Here is a tiny trained network, its code and every weight. The questions are about switching its units off for an input and a target symbol, where a switched-off unit gives its printed mean instead of its output.

import numpy as np


def w(rows, s, z=0):
    codes = np.array(rows[::2]) - 128.0
    scale = np.full(codes.shape[1], s)
    scale[-1] = z or s
    return codes * scale


def softmax(a):
    e = np.exp(a - a.max(-1, keepdims=True))
    return e / e.sum(-1, keepdims=True)


def log_softmax(a):
    a = a - a.max(-1, keepdims=True)
    return a - np.log(np.exp(a).sum(-1, keepdims=True))


def net(x, mask):
    ids = ['αβγδεηθλμξπστφ'.index(c) for c in x.split()]
    T = len(ids)
    res = E[ids] + P[:T]
    u = 0
    for l in range(3):
        r = res
        for j in range(2):
            rows = slice(3 * j, 3 * j + 3)
            q, k, v = (r @ M[l][rows].T for M in (Q, K, V))
            z = softmax(np.where(np.tri(T) > 0, q @ k.T / 3**0.5, -1e9)) @ v
            o = O[l][rows]
            res = res + np.where(mask[u + j], z, o[:, -1]) @ o[:, :-1]
        u += 2
    return log_softmax(res[-1] @ U[:, :-1].T + U[:, -1])


Q, K, V, O = {}, {}, {}, {}
E = w([
[189,165,176,156,86,51,94,255,56,74,83],'α',
[169,89,99,144,96,85,98,55,75,154,118],'β',
[84,49,191,154,124,115,107,128,127,118,194],'γ',
[120,89,120,101,58,143,188,84,121,54,109],'δ',
[188,94,185,121,120,141,127,140,151,137,213],'ε',
[92,50,113,214,126,113,237,145,80,118,101],'η',
[168,131,97,79,120,98,138,156,235,115,119],'θ',
[70,161,165,112,151,111,104,68,176,107,121],'λ',
[128,178,116,114,117,87,159,119,132,119,197],'μ',
[170,120,84,113,192,113,125,137,131,97,192],'ξ',
[139,177,119,187,96,129,224,112,117,235,133],'π',
[94,96,64,131,152,169,127,159,179,157,167],'σ',
[102,97,64,164,159,223,113,113,136,79,124],'τ',
[88,145,195,147,185,157,208,142,177,108,132],'φ',
],0.024)
P = w([
[110,103,166,46,94,119,59,197,56,140,80],'0',
[116,90,151,53,99,121,68,194,75,130,132],'1',
[125,96,147,69,102,124,84,175,88,126,152],'2',
[131,103,142,81,116,122,97,154,109,122,163],'3',
[131,101,134,94,128,126,103,131,125,128,175],'4',
[136,106,129,113,137,126,121,112,140,127,183],'5',
[142,115,122,128,145,129,133,91,154,133,191],'6',
[146,121,106,145,154,128,144,71,159,131,202],'7',
[150,134,102,157,162,133,156,50,176,138,210],'8',
[152,137,94,173,166,124,162,32,190,136,215],'9',
[154,153,83,195,176,130,176,10,196,133,223],'10',
],0.012)
Q[0] = w([
[106,70,190,120,94,115,168,92,166,147,197],'0.h1',
[131,152,89,113,136,108,167,115,117,107,25],'0.h1',
[91,162,108,129,142,145,149,160,90,133,170],'0.h1',
[109,126,99,73,149,160,126,71,114,89,91],'0.h2',
[159,214,111,158,178,113,120,138,103,144,3],'0.h2',
[97,82,151,161,187,114,106,131,184,157,194],'0.h2',
],0.011)
K[0] = w([
[148,91,111,225,171,84,202,7,245,117,193],'0.h1',
[87,133,191,87,44,101,77,203,135,208,112],'0.h1',
[147,144,134,152,187,186,131,169,130,137,105],'0.h1',
[154,106,178,3,103,228,85,156,95,94,99],'0.h2',
[137,106,193,149,128,110,67,213,49,174,94],'0.h2',
[134,107,114,188,164,144,180,3,206,123,201],'0.h2',
],0.0082)
V[0] = w([
[150,144,68,209,245,74,105,160,154,71,155],'0.h1',
[127,141,152,123,34,52,137,74,174,117,181],'0.h1',
[111,100,147,95,109,132,195,150,145,86,101],'0.h1',
[86,94,136,85,129,121,130,191,105,185,146],'0.h2',
[157,67,125,45,51,136,172,116,98,100,46],'0.h2',
[108,253,46,51,180,136,191,144,184,119,111],'0.h2',
],0.0057)
O[0] = w([
[132,45,195,56,184,167,108,59,160,98,70,144],'0.h1',
[24,161,135,228,67,253,9,93,107,91,191,254],'0.h1',
[114,58,77,80,113,144,130,199,190,62,209,197],'0.h1',
[66,98,106,119,182,196,95,162,128,124,80,134],'0.h2',
[135,94,172,253,169,42,107,114,169,76,95,215],'0.h2',
[216,21,59,126,140,100,201,143,83,81,164,85],'0.h2',
],0.0056,0.0032)
Q[1] = w([
[140,142,142,164,48,107,124,91,79,93,112],'1.h1',
[109,169,67,112,153,65,116,139,89,149,237],'1.h1',
[105,69,96,102,42,155,148,146,176,82,164],'1.h1',
[158,80,158,160,59,144,149,92,171,47,57],'1.h2',
[79,52,144,147,151,156,129,130,152,180,204],'1.h2',
[125,64,185,99,82,109,136,138,68,121,254],'1.h2',
],0.0093)
K[1] = w([
[130,224,169,213,162,70,155,125,170,144,166],'1.h1',
[154,167,2,97,193,180,117,61,97,122,154],'1.h1',
[148,102,68,149,91,78,180,108,224,66,218],'1.h1',
[160,136,114,196,200,39,112,121,98,64,171],'1.h2',
[116,99,137,88,166,156,212,39,184,162,159],'1.h2',
[91,156,59,200,142,179,152,41,233,147,171],'1.h2',
],0.0081)
V[1] = w([
[241,194,116,200,198,145,72,133,239,136,107],'1.h1',
[132,164,147,37,52,121,153,144,145,94,94],'1.h1',
[152,32,167,195,134,123,103,191,143,173,186],'1.h1',
[177,176,163,115,60,106,167,137,113,140,179],'1.h2',
[169,74,162,92,42,165,133,158,119,55,155],'1.h2',
[89,87,213,96,95,2,138,111,102,84,150],'1.h2',
],0.0059)
O[1] = w([
[113,68,183,157,92,162,104,117,155,186,78,90],'1.h1',
[114,102,119,134,80,142,120,117,137,89,128,119],'1.h1',
[169,120,132,112,165,163,91,114,76,175,97,254],'1.h1',
[115,118,184,70,71,145,145,105,152,136,135,134],'1.h2',
[74,70,139,125,55,202,176,141,165,172,155,229],'1.h2',
[116,93,118,39,169,148,144,134,101,255,109,220],'1.h2',
],0.0087,0.0062)
Q[2] = w([
[155,139,185,115,109,131,114,164,129,124,126],'2.h1',
[96,171,120,134,150,74,74,108,166,181,114],'2.h1',
[185,143,104,127,121,103,205,166,127,114,23],'2.h1',
[92,143,127,136,101,94,159,110,118,122,5],'2.h2',
[147,152,168,160,158,139,136,157,90,107,144],'2.h2',
[95,117,152,94,192,126,119,124,91,100,210],'2.h2',
],0.013)
K[2] = w([
[162,226,108,69,77,147,111,196,172,125,109],'2.h1',
[211,120,203,127,108,105,1,87,116,169,156],'2.h1',
[95,91,175,118,76,94,112,240,16,94,58],'2.h1',
[145,131,94,37,53,31,64,241,139,137,63],'2.h2',
[105,250,170,125,202,109,131,158,94,124,160],'2.h2',
[46,173,99,154,205,186,208,9,151,135,126],'2.h2',
],0.0078)
V[2] = w([
[153,168,177,141,76,83,165,58,48,162,160],'2.h1',
[81,213,48,44,83,81,104,143,158,163,48],'2.h1',
[2,109,101,136,155,70,126,80,60,132,110],'2.h1',
[177,111,166,156,79,40,112,104,61,111,191],'2.h2',
[122,193,215,122,170,93,182,182,240,159,152],'2.h2',
[130,142,82,185,165,137,215,221,91,186,142],'2.h2',
],0.0065)
O[2] = w([
[39,94,125,89,88,47,153,149,43,71,92,78],'2.h1',
[138,123,141,153,101,158,159,25,116,128,198,2],'2.h1',
[57,132,66,162,213,66,122,73,187,118,197,107],'2.h1',
[85,88,150,125,197,203,161,115,57,119,88,92],'2.h2',
[92,77,72,143,80,129,68,101,173,175,43,124],'2.h2',
[121,109,129,169,64,146,190,87,202,48,2,132],'2.h2',
],0.0086,0.0074)
U = w([
[136,192,119,196,76,101,180,120,105,202,146,245],'α',
[137,134,121,130,118,119,133,121,114,137,151,82],'β',
[61,209,167,95,147,138,78,73,173,133,161,122],'γ',
[97,57,101,194,174,68,166,207,120,176,144,3],'δ',
[136,152,131,132,88,104,100,246,57,141,127,199],'ε',
[56,173,220,84,146,138,173,147,228,116,100,93],'η',
[119,94,144,170,122,210,154,57,110,188,130,42],'θ',
[197,73,49,175,90,61,74,82,28,169,174,164],'λ',
[86,101,79,86,75,142,216,175,100,128,230,76],'μ',
[168,124,146,2,225,127,235,71,95,215,106,161],'ξ',
[133,113,150,97,106,138,70,66,115,39,121,150],'π',
[152,171,61,192,148,227,69,152,95,49,149,205],'σ',
[182,140,182,145,136,26,136,154,152,101,177,150],'τ',
[178,52,34,145,30,73,43,99,137,154,147,147],'φ',
],0.0063,0.0036)

Each question gives the input, a string of symbols that net reads in full, and the target symbol t.
The units are the heads (3 rows each of Q, K, V and O). Each row of codes is followed by its name. A weight is (code - 128) times the scale printed after its matrix; where a second scale follows, it is the last column's (O and U).
mask holds one flag per head, layer by layer. A switched-off head (its flag False) gives its mean, the last column of its rows in O, instead of its output. The means were averaged over made-up inputs and are rounded, as every weight is.
A unit's drop is (log p(t) with every unit on - log p(t) with that unit switched off) / (log p(t) with every unit on - log p(t) with every unit switched off).
The circuit of an input: a set's keep is (log p(t) with only the set's units on - log p(t) with every unit switched off) / (log p(t) with every unit on - log p(t) with every unit switched off). Starting from all 6 units, units are removed one at a time, each time the one whose removal leaves the highest keep (on an exact tie, the one counted first), for as long as the keep stays at least 0.8.
units of the circuit, in order: the units of the circuit, biggest drop first
most important unit: the unit with the biggest drop
heads that matter: for each layer, one digit per head in row order, 1 if its drop is at least 0.15 and else 0, layers parted by /
input α γ ξ θ, target φ: heads that matter : 00 / 10 / 01
input γ γ σ ε, target σ: most important unit : 1.h2
input γ θ λ γ, target λ: units of the circuit, in order : (2.h2, 2.h1)
input γ γ ε σ δ, target μ: units of the circuit, in order : (1.h1, 2.h2, 0.h1)
input δ δ ε δ, target θ: units of the circuit, in order : (0.h2, 1.h1, 1.h2)
input ε δ θ λ γ θ μ ε, target μ: units of the circuit, in order : (0.h2, 1.h1, 2.h1)
input δ γ δ γ ε φ ξ η ε γ, target η: heads that matter : 01 / 00 / 01
input γ θ π φ δ α γ δ μ, target μ: heads that matter : 01 / 00 / 10
input γ ε ξ, target ξ: heads that matter : 10 / 00 / 00
input σ η θ γ ε ε β ξ ε θ ε, target θ: units of the circuit, in order : (2.h1, 2.h2)
input γ ξ γ ε τ θ μ, target τ: heads that matter : 00 / 01 / 01
input γ γ ξ γ δ γ, target δ: units of the circuit, in order : (0.h2, 1.h2, 2.h1)
input θ η δ ξ ξ δ φ γ δ γ, target δ: units of the circuit, in order : (0.h2, 2.h1)
input θ λ ξ, target ξ: most important unit : 0.h1
input δ θ ξ ε β σ φ σ, target φ: heads that matter : 10 / 00 / 01
input ε θ ξ γ δ ξ δ π β λ γ, target λ: units of the circuit, in order : (2.h2, 1.h2)
input δ α μ ε γ δ γ γ ξ δ, target ξ: units of the circuit, in order : (0.h2, 1.h1, 1.h2)
input γ γ ε α π ε, target π: heads that matter : 00 / 01 / 11
input ξ δ γ ε γ τ λ ε μ, target μ: heads that matter : 11 / 10 / 10
input μ θ γ γ θ, target ξ: units of the circuit, in order : (2.h2)
input θ γ ε γ, target ε: heads that matter : 01 / 00 / 10
input ε δ δ γ η θ, target φ: units of the circuit, in order : (0.h2, 1.h1, 2.h2)
input γ ε γ, target ε: heads that matter : 00 / 00 / 10
input ξ α γ δ τ σ ε, target τ: heads that matter : 10 / 01 / 01
input φ η γ γ γ, target γ: heads that matter : 01 / 00 / 10
input γ δ π τ γ, target τ: units of the circuit, in order : (1.h2, 2.h2)
input γ ξ θ θ ε γ γ φ φ θ γ, target φ: units of the circuit, in order : (2.h2)
input π ξ γ γ ξ φ ε, target φ: heads that matter : 00 / 00 / 01
input ε α δ γ δ, target ξ: units of the circuit, in order : (1.h1, 1.h2)
